0.19	-1.71	2.29	1.05	0.27	3.42	-1.74	-1.68	3.30	0.40	-1.38	0.59	-0.07	3.93	-1.05	-1.97	-2.29	-2.68	2.29	-0.06	0.02	-0.37	2.85	0.11	1.32	-2.62	0.92	-0.19	-0.62	0.39	2.06	-0.19	4.34	1.12	0.22	1.95	0.94	0.36	-0.28	-0.76	0.11	0.36	0.75	-2.82	2.02	1.51	-0.14	-1.59	0.60	0.52	1.25	-0.58	2.83 : (62)/<25>
-1.12	-0.59	-2.10	-2.11	0.08	0.08	0.41	1.14	-1.71	-2.14	2.19	0.13	-1.13	1.03	1.11	0.89	0.98	2.47	-0.08	1.20	0.96	-0.30	-1.38	-0.62	-2.20	1.11	0.45	-0.19	0.50	-1.59	-0.61	-0.37	-1.16	4.37	3.04	-0.08	-0.84	-6.50	-0.56	1.89	1.18	1.01	-1.44	2.76	0.16	2.01	-0.48	0.23	-0.38	1.78	1.06	3.53	-0.92 : (61)/<28>
-0.17	-2.47	0.64	1.39	-0.08	-5.63	-1.02	-2.81	3.98	-0.95	1.79	-0.43	-0.53	4.53	-2.47	0.52	-1.01	0.57	-0.60	-0.17	1.86	-1.55	8.92	1.92	-0.04	-0.19	-0.32	-0.59	-1.66	-0.24	-0.81	-0.29	2.84	1.26	-0.84	1.33	2.90	-3.28	0.29	-0.12	-1.00	0.21	0.23	-0.94	1.58	1.76	-0.58	1.31	0.61	1.90	0.48	1.03	3.11 : (62)/<25>
0.16	1.61	-1.33	-4.75	-0.66	0.87	0.35	-0.50	-1.76	-0.88	-0.26	-2.82	0.34	-1.40	2.00	-0.33	1.28	0.30	1.95	1.45	-0.66	0.38	-3.96	2.72	-1.50	1.73	-0.66	1.01	-0.03	0.04	0.36	-0.58	-1.75	3.83	3.08	0.45	-1.09	-4.12	-3.79	0.06	1.06	1.02	-1.18	1.41	0.03	1.91	1.41	-0.85	-0.37	2.48	-0.16	2.77	2.65 : (53)/<28>
-0.17	-2.77	0.82	0.57	0.07	-2.05	-0.42	-2.92	-0.30	-0.66	-0.14	1.21	0.19	-0.11	0.05	1.59	0.28	1.75	-4.10	-1.48	1.22	-2.09	3.42	-0.63	-0.18	-0.12	-0.26	0.13	-3.01	-2.31	-0.92	0.44	3.16	0.65	1.50	0.37	2.23	-3.75	2.44	2.36	0.90	-1.25	-2.94	2.22	0.17	-0.28	-4.62	1.57	-0.71	0.49	-2.02	1.60	-0.71 : (61)/<25>
-0.63	-1.29	0.80	-3.08	1.00	1.60	1.21	-0.03	-6.99	0.12	-4.52	-0.76	1.32	-2.79	4.57	2.36	2.43	1.38	0.00	-0.50	-2.81	-0.69	-6.82	-2.32	-0.57	-0.06	0.67	2.21	0.21	-2.83	0.26	-0.24	-3.08	2.50	3.26	0.44	-3.26	-2.93	1.13	3.78	2.20	-0.26	0.09	2.68	0.88	-2.25	1.24	-0.08	0.86	0.44	-2.23	-0.20	-0.62 : (53)/<28>
-1.03	-0.79	-0.01	-0.83	0.39	-0.21	0.50	-2.83	-2.95	1.95	-3.72	-0.96	0.73	-0.66	0.40	2.77	0.85	0.25	0.06	-0.62	-0.34	-0.20	0.01	0.17	0.16	-0.78	-0.15	1.66	-0.34	-1.67	-0.11	0.28	1.34	-0.27	2.27	0.87	-0.33	1.47	1.44	0.27	-0.31	-0.83	0.28	-1.11	0.72	-0.78	-2.07	-0.48	1.24	0.32	-2.49	-0.19	1.74 : (53)/<25>
0.92	-1.01	0.45	0.76	-0.21	-2.46	-1.41	-4.17	3.03	-0.67	0.14	-0.90	-0.30	0.81	-2.45	-2.63	-1.42	-0.56	-2.14	-0.35	0.16	-0.92	3.42	2.77	1.50	-0.54	-1.39	0.33	-3.17	1.56	0.11	0.11	5.70	-1.08	-1.47	0.81	2.11	-0.84	0.08	-0.75	0.03	-1.53	-1.34	-0.20	-0.14	2.02	-2.21	-0.18	-0.68	0.10	0.07	1.35	2.55 : (53)/<25>
0.42	-2.58	0.17	-0.68	0.02	-0.43	-0.07	-1.42	-3.47	0.13	-0.75	1.84	-0.72	-3.17	-0.20	0.85	1.59	0.51	-2.98	-0.60	-0.01	-1.48	-5.23	-0.79	-1.05	-0.24	0.46	0.39	-2.72	-4.60	-0.64	-1.41	2.07	1.88	1.60	-2.66	1.16	-5.52	2.49	1.12	2.22	-1.16	-3.35	2.45	-1.39	0.66	-4.30	0.13	-1.53	-0.51	-2.21	2.95	-2.16 : (61)/<25>
-0.04	-1.57	0.79	0.86	0.50	-1.41	-0.38	-3.85	-2.33	2.00	-4.46	-0.57	-0.08	-0.31	-1.50	1.18	0.56	-1.38	0.46	-0.66	-0.34	-0.55	0.01	0.80	0.71	-2.10	-0.36	1.81	-1.58	-2.35	0.74	-1.29	3.84	-0.67	0.64	0.72	0.40	0.86	2.45	-0.87	-0.20	-1.36	0.53	-1.41	1.01	-0.17	-2.14	-1.07	1.01	0.48	-2.26	-0.30	2.85 : (53)/<25>
-0.46	-2.00	1.27	0.54	0.25	-1.97	-0.42	-4.40	1.30	0.46	-2.50	-1.42	0.34	0.47	-1.69	-0.39	-0.47	-0.01	-0.47	-0.82	-0.20	-1.19	3.03	1.74	0.65	-1.18	-1.81	1.63	-2.28	-0.30	0.60	0.33	4.53	1.11	0.72	1.79	1.92	-0.80	0.87	0.21	0.77	-0.98	-0.64	-0.55	1.41	0.74	-2.33	-0.44	-0.21	2.73	-2.40	0.50	4.50 : (53)/<25>
-1.53	-2.72	0.39	1.14	0.62	-0.48	-0.01	-2.53	-0.59	-0.60	-0.17	1.61	0.03	3.44	-0.01	0.93	-0.54	2.33	-0.91	-0.53	0.16	-1.51	2.28	-2.78	0.38	-0.29	0.18	0.62	-1.04	-1.68	-0.21	0.67	2.24	2.41	1.97	1.82	-0.04	-4.44	2.31	2.74	1.19	-0.16	-1.35	1.28	1.78	0.11	-1.42	0.46	-0.44	0.17	0.35	0.80	-0.72 : (62)/<25>
